Below is a small trained network, with its code and all its weights. Each question gives an input and a target symbol and asks what happens when units are switched off, that is, made to give their printed mean instead of their output.

import numpy as np


def w(rows, s, z=0):
    codes = np.array(rows[::2]) - 128.0
    scale = np.full(codes.shape[1], s)
    scale[-1] = z or s
    return codes * scale


def norm(h):
    return h / np.sqrt((h * h).mean(-1, keepdims=True) + 1e-5)


def f(y):
    return np.maximum(y, 0)


def softmax(a):
    e = np.exp(a - a.max(-1, keepdims=True))
    return e / e.sum(-1, keepdims=True)


def log_softmax(a):
    a = a - a.max(-1, keepdims=True)
    return a - np.log(np.exp(a).sum(-1, keepdims=True))


def net(x, mask):
    ids = ['αγδεζηθμπφ'.index(c) for c in x.split()]
    T = len(ids)
    res = E[ids] + P[:T]
    r = norm(res)
    for j in range(2):
        rows = slice(3 * j, 3 * j + 3)
        q, k, v = (r @ M[0][rows].T for M in (Q, K, V))
        z = softmax(np.where(np.tri(T) > 0, q @ k.T / 3**0.5, -1e9)) @ v
        o = O[0][rows]
        res = res + np.where(mask[j], z, o[:, -1]) @ o[:, :-1]
    y = f(norm(res) @ A[0][:, :-1].T + A[0][:, -1])
    res = res + np.where(mask[2:6], y, B[0][:, -1]) @ B[0][:, :-1]
    return log_softmax(norm(res)[-1] @ U[:, :-1].T + U[:, -1])


Q, K, V, O, A, B = {}, {}, {}, {}, {}, {}
E = w([
[132,114,3,152,169,164,139,164,79,117,146,159],'α',
[159,172,108,158,108,116,21,166,108,69,141,98],'γ',
[111,129,122,158,115,93,117,76,130,130,143,99],'δ',
[152,89,98,114,140,59,136,160,167,87,160,142],'ε',
[108,180,144,94,95,109,112,113,139,155,128,186],'ζ',
[159,144,107,165,236,109,234,57,142,152,35,180],'η',
[126,59,31,151,89,98,98,117,130,149,72,146],'θ',
[211,177,74,46,67,128,138,105,173,126,120,80],'μ',
[108,122,21,159,164,113,101,37,150,76,160,120],'π',
[93,128,117,128,115,121,148,146,107,80,115,128],'φ',
],0.0026)
P = w([
[114,115,156,126,130,154,125,138,135,143,133,131],'0',
[143,127,2,114,158,74,110,103,151,98,92,111],'1',
[112,144,140,171,71,147,165,138,143,119,152,126],'2',
[136,132,20,120,140,78,119,101,115,80,123,133],'3',
[131,141,141,162,79,156,164,134,143,125,151,139],'4',
[150,126,46,122,133,89,117,87,91,70,136,152],'5',
],0.0041)
Q[0] = w([
[80,102,99,22,220,54,21,141,62,130,89,101],'head 1',
[104,108,177,91,163,190,101,145,191,185,113,69],'head 1',
[169,161,62,91,124,63,132,108,81,93,103,150],'head 1',
[161,86,170,212,129,187,237,114,145,178,99,156],'head 2',
[84,83,112,2,205,90,50,153,109,177,75,86],'head 2',
[143,152,65,78,163,62,79,104,80,59,134,134],'head 2',
],0.0059)
K[0] = w([
[194,214,49,245,81,3,191,79,50,52,120,197],'head 1',
[97,135,101,113,19,125,117,174,182,124,169,72],'head 1',
[133,130,139,196,185,116,154,91,68,106,96,168],'head 1',
[39,92,189,143,137,191,106,195,224,208,129,47],'head 2',
[115,211,52,192,12,20,229,104,105,55,109,116],'head 2',
[173,113,83,89,76,126,135,83,46,31,190,202],'head 2',
],0.0046)
V[0] = w([
[31,82,165,147,105,128,106,151,92,87,80,140],'head 1',
[124,106,85,151,91,116,38,119,97,58,182,107],'head 1',
[125,93,166,130,171,63,158,127,173,97,230,136],'head 1',
[114,191,161,103,118,177,175,87,106,91,156,27],'head 2',
[77,104,131,153,142,107,128,22,142,186,94,116],'head 2',
[138,118,174,158,61,128,3,136,117,136,188,114],'head 2',
],0.0039)
O[0] = w([
[205,163,94,53,71,116,109,59,176,134,113,71,164],'head 1',
[119,140,195,142,156,199,114,160,215,206,110,91,251],'head 1',
[154,27,149,138,165,24,151,120,222,106,170,107,124],'head 1',
[199,89,22,184,132,179,106,74,120,131,131,81,9],'head 2',
[116,148,153,124,170,178,102,44,128,132,252,188,145],'head 2',
[72,165,43,126,248,83,67,137,145,112,86,159,70],'head 2',
],0.0034,0.0024)
A[0] = w([
[119,103,217,145,57,176,178,175,128,151,82,77,2],'neuron 1',
[128,102,221,176,148,189,119,125,160,212,178,84,19],'neuron 2',
[89,90,78,127,153,111,93,128,183,190,38,135,63],'neuron 3',
[117,160,71,103,165,2,136,81,23,40,96,159,12],'neuron 4',
],0.0043,0.0039)
B[0] = w([
[60,93,149,41,231,145,122,73,83,76,110,51,200],'neuron 1',
[179,116,202,155,126,168,120,177,93,254,140,32,165],'neuron 2',
[183,122,194,152,114,123,131,93,65,80,151,149,197],'neuron 3',
[121,152,77,82,180,11,83,170,36,241,163,93,250],'neuron 4',
],0.0058,0.0024)
U = w([
[73,68,48,206,110,228,162,220,79,115,105,181,220],'α',
[159,226,153,203,210,128,49,165,140,64,22,119,40],'γ',
[35,224,182,56,81,163,111,141,174,155,128,204,253],'δ',
[54,87,166,55,197,173,159,107,81,73,95,38,100],'ε',
[128,116,62,159,207,150,78,30,195,94,211,180,39],'ζ',
[122,158,63,84,159,30,106,144,37,209,161,138,56],'η',
[217,148,59,90,31,136,155,105,190,129,67,68,163],'θ',
[154,107,199,164,138,203,129,157,154,255,178,54,115],'μ',
[181,76,203,132,58,136,161,62,23,68,182,198,137],'π',
[104,54,181,137,129,34,170,189,221,89,118,140,178],'φ',
],0.006,0.0016)

Each question gives the input, a string of symbols that net reads in full, and the target symbol t.
The units are the heads (3 rows each of Q, K, V and O) and the neurons (one row each of A and B). Each row of codes is followed by its name. A weight is (code - 128) times the scale printed after its matrix; where a second scale follows, it is the last column's (O, A, B and U).
mask holds one flag per unit, heads first, then neurons. A switched-off unit (its flag False) gives its mean, the last column of its rows in O or B, instead of its output. The means were averaged over made-up inputs and are rounded, as every weight is.
A unit's drop is (log p(t) with every unit on - log p(t) with that unit switched off) / (log p(t) with every unit on - log p(t) with every unit switched off).
The circuit of an input: a set's keep is (log p(t) with only the set's units on - log p(t) with every unit switched off) / (log p(t) with every unit on - log p(t) with every unit switched off). Starting from all 6 units, units are removed one at a time, each time the one whose removal leaves the highest keep (on an exact tie, the one counted first), for as long as the keep stays at least 0.8.
units of the circuit, in order: the units of the circuit, biggest drop first
unit that matters most: the unit with the biggest drop
heads that matter: for each layer, one digit per head in row order, 1 if its drop is at least 0.15 and else 0, layers parted by /
input ε φ ε δ γ, target φ: heads that matter -> 10
input π φ φ, target μ: units of the circuit, in order -> (neuron 2; head 1)
input φ φ π θ φ, target θ: units of the circuit, in order -> (head 1)
input φ γ δ ζ, target δ: units of the circuit, in order -> (head 1; neuron 4)
input ε μ ε, target φ: heads that matter -> 10
input δ ε φ μ θ, target ζ: heads that matter -> 01
input ζ ε δ, target η: units of the circuit, in order -> (head 1; head 2)
input γ μ ε δ φ α, target α: heads that matter -> 10
input η ε π μ π, target π: heads that matter -> 11
input ε ε δ, target φ: heads that matter -> 10
input γ θ ζ ζ, target δ: units of the circuit, in order -> (head 1; head 2; neuron 4)
input γ ε μ, target γ: heads that matter -> 01
input ζ θ δ ζ ε, target η: units of the circuit, in order -> (head 1; neuron 4)
input θ ε θ, target δ: unit that matters most -> head 2
input ζ ε δ ε θ, target η: heads that matter -> 11
input π δ φ δ π, target μ: heads that matter -> 10
input π μ φ μ, target θ: units of the circuit, in order -> (neuron 4; head 2)
input α μ φ θ ζ, target ε: heads that matter -> 01
input δ ε γ φ γ, target ζ: heads that matter -> 01
input ζ η η, target η: heads that matter -> 10
input ε δ μ π, target ζ: units of the circuit, in order -> (head 1; neuron 4; head 2)
input η ε μ φ ζ, target π: unit that matters most -> head 2
input θ φ δ ε δ, target δ: heads that matter -> 11
input φ μ μ δ, target μ: units of the circuit, in order -> (head 1; head 2; neuron 2)
input θ δ η, target δ: units of the circuit, in order -> (head 2; head 1)
input θ α ε, target δ: units of the circuit, in order -> (head 2; head 1)
